Below is a small trained network, with its code and all its weights. Each question gives an input and a target symbol and asks what happens when units are switched off, that is, made to give their printed mean instead of their output.

import numpy as np


def w(rows, s, z=0):
    codes = np.array(rows[::2]) - 128.0
    scale = np.full(codes.shape[1], s)
    scale[-1] = z or s
    return codes * scale


def norm(h):
    return h / np.sqrt((h * h).mean(-1, keepdims=True) + 1e-5)


def f(y):
    return y / 2 * (1 + np.tanh(0.7978845608 * (y + 0.044715 * y**3)))


def softmax(a):
    e = np.exp(a - a.max(-1, keepdims=True))
    return e / e.sum(-1, keepdims=True)


def log_softmax(a):
    a = a - a.max(-1, keepdims=True)
    return a - np.log(np.exp(a).sum(-1, keepdims=True))


def net(x, mask):
    ids = ['αβγδεζηθλμξπστφω'.index(c) for c in x.split()]
    T = len(ids)
    res = E[ids] + P[:T]
    r = norm(res)
    for j in range(2):
        rows = slice(3 * j, 3 * j + 3)
        q, k, v = (r @ M[0][rows].T for M in (Q, K, V))
        z = softmax(np.where(np.tri(T) > 0, q @ k.T / 3**0.5, -1e9)) @ v
        o = O[0][rows]
        res = res + np.where(mask[j], z, o[:, -1]) @ o[:, :-1]
    y = f(norm(res) @ A[0][:, :-1].T + A[0][:, -1])
    res = res + np.where(mask[2:10], y, B[0][:, -1]) @ B[0][:, :-1]
    return log_softmax(norm(res)[-1] @ U[:, :-1].T + U[:, -1])


Q, K, V, O, A, B = {}, {}, {}, {}, {}, {}
E = w([
[131,103,124,92],'α',
[116,121,115,134],'β',
[104,102,93,138],'γ',
[126,101,109,111],'δ',
[117,97,90,134],'ε',
[107,127,132,101],'ζ',
[115,118,131,103],'η',
[122,118,99,115],'θ',
[75,143,106,121],'λ',
[118,127,127,99],'μ',
[117,92,108,124],'ξ',
[100,145,111,112],'π',
[100,127,253,127],'σ',
[121,98,123,111],'τ',
[91,115,116,119],'φ',
[92,115,85,124],'ω',
],0.024)
P = w([
[231,179,216,195],'0',
[1,81,176,22],'1',
[53,108,128,59],'2',
[103,82,105,23],'3',
[149,47,33,39],'4',
[47,134,70,80],'5',
[33,100,129,48],'6',
[92,87,93,51],'7',
[78,72,96,54],'8',
[67,43,89,66],'9',
[73,77,90,33],'10',
[16,106,99,58],'11',
[58,102,82,61],'12',
],0.0045)
Q[0] = w([
[137,149,108,92],'head 0',
[164,126,117,140],'head 0',
[22,42,83,73],'head 0',
[7,107,60,28],'head 1',
[181,91,137,139],'head 1',
[144,152,180,125],'head 1',
],0.017)
K[0] = w([
[130,9,214,197],'head 0',
[24,151,128,21],'head 0',
[228,193,212,254],'head 0',
[174,162,240,226],'head 1',
[128,143,123,57],'head 1',
[101,77,111,108],'head 1',
],0.0098)
V[0] = w([
[150,86,242,62],'head 0',
[148,47,130,182],'head 0',
[252,142,119,138],'head 0',
[120,68,126,184],'head 1',
[42,128,150,183],'head 1',
[181,177,81,138],'head 1',
],0.016)
O[0] = w([
[83,137,237,135,254],'head 0',
[195,71,176,187,194],'head 0',
[234,115,197,28,113],'head 0',
[162,12,126,247,163],'head 1',
[10,89,130,190,175],'head 1',
[227,232,72,120,3],'head 1',
],0.011,0.0035)
A[0] = w([
[253,69,156,176,2],'neuron 0',
[162,126,50,138,121],'neuron 1',
[80,100,120,220,214],'neuron 2',
[225,137,131,131,116],'neuron 3',
[104,102,221,115,175],'neuron 4',
[68,88,51,139,130],'neuron 5',
[79,221,105,54,97],'neuron 6',
[127,46,127,129,183],'neuron 7',
],0.017,0.0079)
B[0] = w([
[63,244,150,246,190],'neuron 0',
[126,119,120,63,161],'neuron 1',
[175,79,149,49,251],'neuron 2',
[91,146,72,157,176],'neuron 3',
[97,42,115,72,232],'neuron 4',
[134,143,155,108,205],'neuron 5',
[146,197,131,191,175],'neuron 6',
[137,169,118,67,207],'neuron 7',
],0.013,0.012)
U = w([
[158,114,92,199,208],'α',
[237,178,85,21,203],'β',
[212,157,225,155,182],'γ',
[40,207,157,66,45],'δ',
[58,252,40,51,60],'ε',
[111,164,81,185,253],'ζ',
[120,223,172,28,51],'η',
[186,114,170,20,114],'θ',
[31,156,20,100,71],'λ',
[109,117,131,105,34],'μ',
[109,152,189,51,37],'ξ',
[199,6,73,172,162],'π',
[17,20,63,225,93],'σ',
[177,26,192,236,52],'τ',
[133,62,14,43,215],'φ',
[179,64,225,125,103],'ω',
],0.013,0.0049)

Each question gives the input, a string of symbols that net reads in full, and the target symbol t.
The units are the heads (3 rows each of Q, K, V and O) and the neurons (one row each of A and B). Each row of codes is followed by its name. A weight is (code - 128) times the scale printed after its matrix; where a second scale follows, it is the last column's (O, A, B and U).
mask holds one flag per unit, heads first, then neurons. A switched-off unit (its flag False) gives its mean, the last column of its rows in O or B, instead of its output. The means were averaged over made-up inputs and are rounded, as every weight is.
A unit's drop is (log p(t) with every unit on - log p(t) with that unit switched off) / (log p(t) with every unit on - log p(t) with every unit switched off).
The circuit of an input: a set's keep is (log p(t) with only the set's units on - log p(t) with every unit switched off) / (log p(t) with every unit on - log p(t) with every unit switched off). Starting from all 10 units, units are removed one at a time, each time the one whose removal leaves the highest keep (on an exact tie, the one counted first), for as long as the keep stays at least 0.8.
circuit, biggest first: the units of the circuit, biggest drop first
most important unit: the unit with the biggest drop
k most important neurons: the k neurons with the biggest drops, biggest first
heads that matter: for each layer, one digit per head in row order, 1 if its drop is at least 0.15 and else 0, layers parted by /
drop of u: that unit's drop, to one decimal
input τ τ τ δ λ τ φ θ γ ε, target ω: heads that matter -> 10
input μ θ τ α δ, target η: circuit, biggest first -> [head 1; head 0]
input ω ξ ζ ζ ω ε ζ λ φ, target φ: heads that matter -> 10
input δ ζ φ δ φ ξ, target γ: most important unit -> head 0
input μ γ θ λ π ζ π φ ζ δ φ η, target η: 2 most important neurons -> [neuron 6; neuron 2]
input δ θ ε, target γ: circuit, biggest first -> [head 0; neuron 0]
input ξ φ η μ φ φ γ δ γ ζ γ ω π, target τ: heads that matter -> 11
input δ ζ ξ θ γ θ δ φ α τ π θ β, target γ: heads that matter -> 11
input φ θ ζ π φ β δ, target σ: heads that matter -> 11
input φ ω λ μ θ φ, target σ: heads that matter -> 11
input π γ θ ζ ω η, target ε: heads that matter -> 10
input θ β ω τ τ η μ μ, target β: heads that matter -> 00
input δ θ ξ φ φ θ η θ η ε π, target γ: 2 most important neurons -> [neuron 0; neuron 2]
input ζ γ β θ α φ π ζ φ δ, target δ: circuit, biggest first -> [head 0]
input β θ ξ ω δ π α, target ζ: circuit, biggest first -> [head 0; neuron 0; head 1; neuron 3]
input ω φ π π, target φ: circuit, biggest first -> [head 0; neuron 0]
input ξ ε φ δ α, target τ: circuit, biggest first -> [neuron 0; head 1]
input μ π π μ β π, target η: circuit, biggest first -> [head 1; head 0]
input ξ η φ ζ β φ, target τ: circuit, biggest first -> [head 0; head 1]
input λ φ φ α θ ε ω ω γ γ, target λ: circuit, biggest first -> [head 0]
input γ ζ φ ω ζ φ θ, target π: drop of head 1 -> 0.8
input θ β π, target β: drop of head 0 -> 0.1
input θ ζ π θ φ φ α, target β: drop of head 1 -> 0.1
